B =
[[ -9   0 -21  33  22  30 -15 -25  33 -20  32  39]
 [ 28  30  25   3 -25   7  39  36   2  21   1  -9]
 [ 15  25 -15  10 -13  14  23  -1   9 -20  11 -14]
 [ 16  11  50 -16   1 -14  30  50 -17  49 -17 -19]
 [-40 -41  21 -43   1 -45 -23   7 -44  22 -44 -36]]
B[0, -12] -> -9
B[4, -10] -> 21
B[3, -4] -> -17
B[2, -10] -> -15
B[:, -11] -> [0, 30, 25, 11, -41]
B[-4, 8] -> 2
B[:, -8] -> [22, -25, -13, 1, 1]
B[1, -6] -> 39
B[4, 5] -> -45
B[-3, -12] -> 15
B[:, 3] -> [33, 3, 10, -16, -43]
B[1] -> [28, 30, 25, 3, -25, 7, 39, 36, 2, 21, 1, -9]
B[-3, -11] -> 25
B[-1, -8] -> 1
B[-5, -5] -> -25
B[-2] -> [16, 11, 50, -16, 1, -14, 30, 50, -17, 49, -17, -19]
B[0] -> [-9, 0, -21, 33, 22, 30, -15, -25, 33, -20, 32, 39]
B[4, -5] -> 7
B[3, -3] -> 49
B[0, -8] -> 22
B[-3, 11] -> -14
B[-2, 4] -> 1
B[-3, -3] -> -20
B[4, 8] -> -44
B[-2, 3] -> -16

X = [40, 20, 53, 28, 33, -35, 3]
X[-7]	40
X[1]	20
X[2]	53

a =
 10  -34  -24    7   10   -2   -8   10  -28
-17  -30    7  -38   -4    5  -44    6    4
  0    3   -2  -23  -11  -17    9  -32   -2
-19  -18  -28  -28   16  -23  -33  -19    8
 26    0   -5  -34  -10    9  -34  -37  -23
Indices start at 0.
(0, 0) -> 10
(0, 1) -> -34
(1, 3) -> -38
(3, 2) -> -28
(0, 8) -> -28
(2, 5) -> -17
(3, 1) -> -18
(4, 3) -> -34
(1, 1) -> -30
(2, 1) -> 3
(4, 7) -> -37
(3, 8) -> 8
(1, 4) -> -4
(1, 6) -> -44
(3, 6) -> -33
(2, 2) -> -2
(3, 5) -> -23
(3, 3) -> -28

grid =
[[-28 -24 -33 -17 -27 -12  48 -30 -33  -8 -40 -19   1]
 [-19 -27 -21  11   1  16   2  23   0  30  -2   9 -45]]
Rows and columns are counted from 0.
row 0 col 0 = -28
row 0 col 4 = -27
row 1 col 4 = 1
row 1 col 2 = -21
row 0 col 3 = -17
row 1 col 9 = 30
row 0 col 10 = -40
row 1 col 10 = -2
row 0 col 1 = -24
row 0 col 8 = -33

W =
[[ -7   9  14  36   9  12  -6   1   2  -4  15   2   7  -3]
 [  2   3   1 -12  13   0  -7   4  -9   2  12   7  -8   3]
 [ -3   6  -3  -9 -15  -4  11  -5   3 -28 -32 -15  12  20]
 [-12  18   4 -12  22  -4 -19  -4 -27 -30   6  -3  -8  24]
 [-15  -6  -5  32 -23  -4   4 -14   7 -11 -21 -21  10  -6]
 [ -8 -12 -12   0  -3 -12 -11  -9 -12  10   5  -5 -14 -12]
 [ -9 -10  -9  11  -9  -8  -6  -9  -5   5  -2  -9  -6 -12]
 [ 15   6   9  -9   5  11  11  13  13   5   3  13   9   4]
 [ 11 -26 -20 -17 -39 -11  25  -3  23  22 -32  -9   4 -16]
 [ -2   5  -1 -14  12  -3 -10   0 -14  -6   7   2  -8   8]
 [ -1 -11 -18 -33  -4 -18  -7  -6 -16   4  -6  -4 -17   0]]
W[0, 0]	-7
W[3, 8]	-27
W[8, 1]	-26
W[10]	[-1, -11, -18, -33, -4, -18, -7, -6, -16, 4, -6, -4, -17, 0]
W[4]	[-15, -6, -5, 32, -23, -4, 4, -14, 7, -11, -21, -21, 10, -6]
W[:, 9]	[-4, 2, -28, -30, -11, 10, 5, 5, 22, -6, 4]
W[:, 2]	[14, 1, -3, 4, -5, -12, -9, 9, -20, -1, -18]
W[:, 3]	[36, -12, -9, -12, 32, 0, 11, -9, -17, -14, -33]
W[7, 9]	5
W[3, 11]	-3
W[9, 2]	-1
W[0]	[-7, 9, 14, 36, 9, 12, -6, 1, 2, -4, 15, 2, 7, -3]
W[0, 7]	1
W[5, 3]	0
W[2, 8]	3
W[5, 6]	-11
W[0, 3]	36
W[2]	[-3, 6, -3, -9, -15, -4, 11, -5, 3, -28, -32, -15, 12, 20]
W[4, 5]	-4
W[10, 5]	-18
W[:, 4]	[9, 13, -15, 22, -23, -3, -9, 5, -39, 12, -4]
W[6, 2]	-9
W[0, 11]	2
W[6, 9]	5
W[9, 3]	-14
W[8]	[11, -26, -20, -17, -39, -11, 25, -3, 23, 22, -32, -9, 4, -16]
W[2, 11]	-15
W[8, 9]	22
W[8, 12]	4
W[5, 12]	-14
W[3, 4]	22
W[6]	[-9, -10, -9, 11, -9, -8, -6, -9, -5, 5, -2, -9, -6, -12]

x = [[0.092, -0.123, -0.057, -0.033, -0.039, -0.136, 0.153, -0.027, 0.004, -0.021, -0.017, 0.077], [-0.063, -0.062, -0.088, 0.013, -0.010, -0.099, -0.034, 0.029, -0.095, -0.004, -0.154, -0.094], [-0.107, -0.105, -0.095, 0.041, 0.033, 0.046, -0.052, 0.059, -0.148, -0.143, -0.097, -0.073], [0.097, -0.176, -0.091, -0.096, -0.098, -0.016, 0.036, -0.021, -0.152, 0.063, -0.067, -0.155], [0.074, -0.088, 0.045, 0.149, -0.014, -0.027, -0.055, -0.075, -0.146, -0.123, -0.075, -0.154], [-0.018, 0.002, 0.144, 0.173, -0.106, -0.218, -0.127, -0.019, -0.159, -0.102, -0.069, -0.255]]
x[0, 0] -> 0.092
x[:, 9] -> [-0.021, -0.004, -0.143, 0.063, -0.123, -0.102]
x[5, 2] -> 0.144
x[5, 10] -> -0.069
x[:, 5] -> [-0.136, -0.099, 0.046, -0.016, -0.027, -0.218]
x[2, 4] -> 0.033
x[2] -> [-0.107, -0.105, -0.095, 0.041, 0.033, 0.046, -0.052, 0.059, -0.148, -0.143, -0.097, -0.073]
x[5, 11] -> -0.255
x[1, 7] -> 0.029
x[1, 11] -> -0.094
x[4, 5] -> -0.027
x[1, 2] -> -0.088
x[:, 3] -> [-0.033, 0.013, 0.041, -0.096, 0.149, 0.173]
x[:, 7] -> [-0.027, 0.029, 0.059, -0.021, -0.075, -0.019]
x[0] -> [0.092, -0.123, -0.057, -0.033, -0.039, -0.136, 0.153, -0.027, 0.004, -0.021, -0.017, 0.077]
x[5, 3] -> 0.173
x[4, 7] -> -0.075
x[:, 10] -> [-0.017, -0.154, -0.097, -0.067, -0.075, -0.069]
x[3] -> [0.097, -0.176, -0.091, -0.096, -0.098, -0.016, 0.036, -0.021, -0.152, 0.063, -0.067, -0.155]
x[4, 2] -> 0.045
x[1, 0] -> -0.063
x[:, 0] -> [0.092, -0.063, -0.107, 0.097, 0.074, -0.018]
x[1, 4] -> -0.010
x[5, 0] -> -0.018
x[3, 7] -> -0.021
x[3, 6] -> 0.036
x[5, 5] -> -0.218
x[2, 5] -> 0.046
x[1] -> [-0.063, -0.062, -0.088, 0.013, -0.010, -0.099, -0.034, 0.029, -0.095, -0.004, -0.154, -0.094]
x[2, 0] -> -0.107
x[1, 9] -> -0.004
x[0, 7] -> -0.027
x[3, 8] -> -0.152

M =
array([[-0.50, -0.34, -0.78, -0.65, -0.21, -1.74, -1.78, -0.54, -1.13,
         0.07, -0.94, -0.86, -0.58,  0.93, -0.77, -0.45],
       [-0.71,  0.00, -0.66, -0.50,  0.77, -0.97,  1.54, -0.72, -0.20,
        -0.03, -0.55, -1.03, -1.04, -1.60, -1.81, -1.67]])
M[0,-16] = -0.50
M[-2,14] = -0.77
M[0,-7] = 0.07
M[0,2] = -0.78
M[-1,-2] = -1.81
M[-2] = [-0.50, -0.34, -0.78, -0.65, -0.21, -1.74, -1.78, -0.54, -1.13, 0.07, -0.94, -0.86, -0.58, 0.93, -0.77, -0.45]
M[1,-16] = -0.71
M[-1,-1] = -1.67
M[1] = [-0.71, 0.00, -0.66, -0.50, 0.77, -0.97, 1.54, -0.72, -0.20, -0.03, -0.55, -1.03, -1.04, -1.60, -1.81, -1.67]
M[1,3] = -0.50
M[:, 7] = [-0.54, -0.72]
M[0,4] = -0.21
M[0,7] = -0.54
M[-1,2] = -0.66
M[-2,13] = 0.93
M[:, 14] = [-0.77, -1.81]
M[-2,-4] = -0.58
M[1,6] = 1.54
M[1,-12] = 0.77
M[0,-1] = -0.45
M[-2,-5] = -0.86
M[1,10] = -0.55
M[-2,3] = -0.65
M[0,1] = -0.34

arr =
[[25 28 24 61 10 25 47 22 42 34 10 13 45 40]
 [14 59 55 98 61 47 18 30 22 20 62 32 43 49]]
Indices start at 0.
(0, 0) -> 25
(1, 11) -> 32
(0, 2) -> 24
(0, 10) -> 10
(0, 11) -> 13
(0, 13) -> 40
(1, 3) -> 98
(1, 13) -> 49
(1, 9) -> 20
(1, 5) -> 47
